Here is a tiny trained network, its code and every weight. The questions are about switching its units off for an input and a class, where a switched-off unit gives its printed mean instead of its output.

import numpy as np


def w(rows, s, z=0):
    codes = np.array(rows[::2]) - 128.0
    scale = np.full(codes.shape[1], s)
    scale[-1] = z or s
    return codes * scale


def f(y):
    return np.maximum(y, 0)


def log_softmax(a):
    a = a - a.max(-1, keepdims=True)
    return a - np.log(np.exp(a).sum(-1, keepdims=True))


def net(x, mask):
    res = np.array(x, float).reshape(1, 5) / 4 @ E
    y = f(res @ A[0][:, :-1].T + A[0][:, -1])
    res = res + np.where(mask, y, B[0][:, -1]) @ B[0][:, :-1]
    return log_softmax(res[-1] @ U[:, :-1].T + U[:, -1])


A, B = {}, {}
E = w([
[121,8,145,3,45,164,169],'x0',
[78,158,144,75,217,146,216],'x1',
[220,171,91,182,90,190,158],'x2',
[122,62,216,188,153,175,126],'x3',
[99,103,122,156,171,236,69],'x4',
],0.0072)
A[0] = w([
[154,164,136,174,98,66,78,206],'n0',
[95,6,192,106,127,142,105,197],'n1',
[77,30,198,127,137,126,122,151],'n2',
[65,41,229,130,112,142,103,143],'n3',
[63,188,75,102,204,101,141,182],'n4',
[90,176,87,166,214,127,82,254],'n5',
[218,130,134,189,72,158,106,167],'n6',
[43,143,110,48,119,2,116,163],'n7',
[156,85,47,109,16,151,90,179],'n8',
],0.0068,0.0044)
B[0] = w([
[129,189,100,255,149,95,105,212],'n0',
[195,80,145,136,75,161,198,225],'n1',
[191,85,177,148,127,149,226,200],'n2',
[190,121,163,169,110,165,249,205],'n3',
[114,82,206,104,147,175,170,217],'n4',
[122,130,192,209,172,174,95,255],'n5',
[108,197,70,131,119,76,89,212],'n6',
[76,49,146,78,156,186,102,220],'n7',
[160,168,52,100,41,106,56,227],'n8',
],0.0084,0.0073)
U = w([
[41,125,167,156,190,186,24,248],'0',
[154,209,41,176,97,2,69,101],'1',
[90,97,160,51,150,124,184,2],'2',
[166,103,76,33,28,140,113,116],'3',
[205,126,184,188,121,170,186,133],'4',
],0.0081,0.0025)

Each question gives the input, the list of numbers given to net, and the class t.
The units are the neurons (one row each of A and B). Each row of codes is followed by its name. A weight is (code - 128) times the scale printed after its matrix; where a second scale follows, it is the last column's (A, B and U).
mask holds one flag per neuron, in row order. A switched-off neuron (its flag False) gives its mean, the last column of its row in B, instead of its output. The means were averaged over made-up inputs and are rounded, as every weight is.
A unit's drop is (log p(t) with every unit on - log p(t) with that unit switched off) / (log p(t) with every unit on - log p(t) with every unit switched off).
The circuit of an input: a set's keep is (log p(t) with only the set's units on - log p(t) with every unit switched off) / (log p(t) with every unit on - log p(t) with every unit switched off). Starting from all 9 units, units are removed one at a time, each time the one whose removal leaves the highest keep (on an exact tie, the one counted first), for as long as the keep stays at least 0.8.
circuit, biggest first: the units of the circuit, biggest drop first
most important unit: the unit with the biggest drop
top k neurons: the k neurons with the biggest drops, biggest first
drop of u: that unit's drop, to one decimal
input [0,6,3,-6,-1], class 2: most important unit => n0
input [2,-6,0,2,4], class 3: circuit, biggest first => [n8 n5]
input [2,-8,-4,-6,7], class 1: circuit, biggest first => [n4 n8]
input [-5,-5,2,1,4], class 1: circuit, biggest first => [n6 n4]
input [-6,1,-4,4,-4], class 0: circuit, biggest first => [n1 n3 n5]
input [2,-3,0,2,-4], class 3: top 2 neurons => [n5 n8]
input [-5,-4,-5,-7,-6], class 0: drop of n7 => 0.5
input [-8,-4,8,7,-5], class 1: drop of n8 => 0.0
input [1,3,-7,6,3], class 4: drop of n8 => 0.0
input [5,-4,-7,0,8], class 4: top 2 neurons => [n3 n2]
